Here is a tiny trained network, its code and every weight. The questions are about switching its units off for an input and a target symbol, where a switched-off unit gives its printed mean instead of its output.

import numpy as np


def w(rows, s, z=0):
    codes = np.array(rows[::2]) - 128.0
    scale = np.full(codes.shape[1], s)
    scale[-1] = z or s
    return codes * scale


def f(y):
    return y / 2 * (1 + np.tanh(0.7978845608 * (y + 0.044715 * y**3)))


def softmax(a):
    e = np.exp(a - a.max(-1, keepdims=True))
    return e / e.sum(-1, keepdims=True)


def log_softmax(a):
    a = a - a.max(-1, keepdims=True)
    return a - np.log(np.exp(a).sum(-1, keepdims=True))


def net(x, mask):
    ids = ['βδεζημξψω'.index(c) for c in x.split()]
    T = len(ids)
    res = E[ids] + P[:T]
    u = 0
    for l in range(2):
        q, k, v = (res @ M[l].T for M in (Q, K, V))
        z = softmax(np.where(np.tri(T) > 0, q @ k.T / 3**0.5, -1e9)) @ v
        res = res + np.where(mask[u], z, O[l][:, -1]) @ O[l][:, :-1]
        u += 1
        y = f(res @ A[l][:, :-1].T + A[l][:, -1])
        res = res + np.where(mask[u : u + 4], y, B[l][:, -1]) @ B[l][:, :-1]
        u += 4
    return log_softmax(res[-1] @ U[:, :-1].T + U[:, -1])


Q, K, V, O, A, B = {}, {}, {}, {}, {}, {}
E = w([
[38,188,109,55,66,123,175,184,254,70,113],'β',
[77,188,119,175,118,64,80,46,145,212,100],'δ',
[138,152,150,204,53,208,141,142,215,210,143],'ε',
[129,96,78,49,123,177,193,195,95,78,252],'ζ',
[100,192,141,77,193,79,91,99,137,44,150],'η',
[139,122,58,151,175,195,169,134,76,130,191],'μ',
[96,106,84,93,175,174,182,105,50,84,128],'ξ',
[171,122,84,241,154,155,99,199,97,231,225],'ψ',
[120,161,159,75,163,152,139,66,42,59,85],'ω',
],0.0064)
P = w([
[63,180,124,131,122,177,85,163,112,172,192],'0',
[132,26,13,168,118,20,157,172,180,152,90],'1',
[87,129,210,191,124,129,58,65,51,101,206],'2',
[91,194,110,152,148,144,177,77,102,121,161],'3',
[255,163,44,130,182,123,157,181,202,118,16],'4',
[60,116,224,209,124,123,64,74,43,98,235],'5',
[98,198,147,204,123,176,251,67,118,90,136],'6',
[204,201,65,32,147,208,111,208,42,136,83],'7',
],0.0064)
Q[0] = w([
[83,230,104,53,148,220,137,125,14,41,146],'0.h0',
[149,198,150,20,121,121,136,115,159,69,36],'0.h0',
[72,211,255,171,79,27,23,13,137,201,93],'0.h0',
],0.0056)
K[0] = w([
[197,194,59,90,111,33,141,134,218,36,1],'0.h0',
[47,120,98,65,135,108,213,63,84,22,69],'0.h0',
[19,179,232,178,101,15,30,36,74,85,187],'0.h0',
],0.0058)
V[0] = w([
[33,223,56,60,89,170,239,97,179,90,101],'0.h0',
[165,96,111,35,225,27,151,170,31,2,103],'0.h0',
[108,251,70,91,174,116,118,246,169,46,178],'0.h0',
],0.0046)
O[0] = w([
[81,215,115,108,205,87,178,177,144,167,117,219],'0.h0',
[146,130,112,162,245,162,94,181,201,2,108,72],'0.h0',
[69,193,96,136,58,159,107,182,142,117,108,254],'0.h0',
],0.0052,0.0031)
A[0] = w([
[86,176,173,169,225,107,139,112,63,97,190,118],'0.n0',
[94,23,168,204,198,35,2,56,50,42,212,59],'0.n1',
[139,60,253,143,81,192,60,12,26,177,205,114],'0.n2',
[15,196,187,178,54,159,149,149,83,103,201,254],'0.n3',
],0.0056,0.0029)
B[0] = w([
[82,127,182,45,95,100,68,42,137,113,168,153],'0.n0',
[217,72,66,154,145,2,81,117,173,78,229,147],'0.n1',
[79,128,179,222,133,54,218,210,146,39,117,173],'0.n2',
[56,81,206,133,195,137,141,61,101,138,224,253],'0.n3',
],0.0057,0.0072)
Q[1] = w([
[213,253,80,34,80,225,24,207,95,178,17],'1.h0',
[201,72,130,245,99,25,131,143,156,180,145],'1.h0',
[68,203,191,35,137,242,52,118,38,227,197],'1.h0',
],0.006)
K[1] = w([
[211,95,1,82,70,92,122,216,159,149,16],'1.h0',
[50,96,183,41,107,54,95,153,118,45,206],'1.h0',
[236,219,149,85,163,211,188,139,182,73,18],'1.h0',
],0.0065)
V[1] = w([
[72,167,201,23,106,107,177,60,147,3,74],'1.h0',
[102,163,176,131,47,43,39,22,240,218,101],'1.h0',
[110,153,158,198,208,156,91,27,47,164,74],'1.h0',
],0.0056)
O[1] = w([
[127,193,177,253,225,169,143,213,8,100,171,255],'1.h0',
[211,253,67,44,72,220,160,113,35,99,206,45],'1.h0',
[194,225,217,59,115,180,92,208,250,194,153,212],'1.h0',
],0.0065,0.00082)
A[1] = w([
[95,144,205,245,149,106,162,237,113,48,155,2],'1.n0',
[175,64,205,196,184,48,10,225,158,21,105,51],'1.n1',
[83,155,92,243,163,86,220,95,106,103,86,181],'1.n2',
[86,181,173,139,132,229,106,107,1,165,192,17],'1.n3',
],0.005,0.0026)
B[1] = w([
[225,122,150,22,11,180,151,180,99,105,42,244],'1.n0',
[177,93,56,118,144,29,75,255,175,25,81,168],'1.n1',
[120,53,88,207,88,190,160,81,40,65,159,219],'1.n2',
[77,61,177,102,161,109,34,77,202,184,40,254],'1.n3',
],0.0056,0.0052)
U = w([
[31,108,193,135,205,127,76,78,237,188,142,229],'β',
[154,191,83,227,150,149,238,40,5,96,222,199],'δ',
[152,152,184,163,58,186,223,195,103,125,104,101],'ε',
[139,160,133,186,192,104,121,206,209,166,82,78],'ζ',
[219,214,78,58,111,186,46,144,162,83,225,127],'η',
[173,142,81,2,104,85,170,107,62,172,140,115],'μ',
[147,31,100,11,61,154,63,15,190,131,55,59],'ξ',
[53,30,110,226,93,61,89,71,147,89,50,5],'ψ',
[199,185,172,151,147,127,81,251,145,129,61,101],'ω',
],0.0054,0.0034)

Each question gives the input, a string of symbols that net reads in full, and the target symbol t.
The units are the heads (3 rows each of Q, K, V and O) and the neurons (one row each of A and B). Each row of codes is followed by its name. A weight is (code - 128) times the scale printed after its matrix; where a second scale follows, it is the last column's (O, A, B and U).
mask holds one flag per unit, layer by layer, with each layer's heads first. A switched-off unit (its flag False) gives its mean, the last column of its rows in O or B, instead of its output. The means were averaged over made-up inputs and are rounded, as every weight is.
A unit's drop is (log p(t) with every unit on - log p(t) with that unit switched off) / (log p(t) with every unit on - log p(t) with every unit switched off).
The circuit of an input: a set's keep is (log p(t) with only the set's units on - log p(t) with every unit switched off) / (log p(t) with every unit on - log p(t) with every unit switched off). Starting from all 10 units, units are removed one at a time, each time the one whose removal leaves the highest keep (on an exact tie, the one counted first), for as long as the keep stays at least 0.8.
units of the circuit, in order: the units of the circuit, biggest drop first
most important unit: the unit with the biggest drop
top k neurons: the k neurons with the biggest drops, biggest first
k most important neurons of layer l: the k neurons of layer l with the biggest drops, biggest first
input ψ β ω μ ψ η ζ, target β: top 2 neurons	(0.n2, 0.n1)
input ψ β δ ψ ψ ζ, target ψ: most important unit	0.n3
input δ δ ε β ψ, target η: top 2 neurons	(0.n3, 1.n3)
input ζ ω μ ψ ψ η ξ ψ, target ξ: units of the circuit, in order	(1.h0, 0.n2)
input β δ μ ε β, target η: units of the circuit, in order	(1.h0, 0.n3)
input β ψ ω ψ δ μ ζ, target β: units of the circuit, in order	(0.n3, 1.h0)
input ξ β ξ ε ξ, target δ: top 2 neurons	(0.n3, 1.n3)
input ζ ψ δ η ψ η ξ ψ, target ξ: units of the circuit, in order	(1.h0, 0.n3)
input ψ μ μ, target ψ: units of the circuit, in order	(0.n2, 0.h0, 1.h0)
input ψ η ψ β μ δ ψ ε, target β: units of the circuit, in order	(1.h0, 1.n0)
input ω β η δ ζ ω ψ, target β: top 3 neurons	(1.n3, 0.n1, 0.n2)
input ζ β ψ β ε, target δ: top 2 neurons	(0.n2, 1.n3)
input ξ ε β β ψ β β μ, target ξ: top 3 neurons	(0.n3, 0.n2, 0.n0)
input δ ζ β ω ε, target ψ: top neuron	(0.n3)
input β β δ μ β ω, target ω: 2 most important neurons of layer 1	(1.n0, 1.n1)
input ξ μ δ ψ ε η, target η: top 4 neurons	(0.n1, 1.n1, 1.n0, 0.n0)
input ω β ψ, target ψ: top 3 neurons	(0.n2, 0.n1, 1.n1)
input μ δ ω ζ ξ ψ, target ψ: units of the circuit, in order	(0.n2, 0.h0, 0.n1, 1.h0)
input β β ω ξ ψ δ, target δ: units of the circuit, in order	(0.n1, 0.n2, 0.h0, 1.h0)
input ε δ ξ β ε, target η: units of the circuit, in order	(1.h0, 0.n3, 0.n2)
input β ε β ζ μ ε ξ, target β: top 2 neurons	(1.n3, 0.n2)
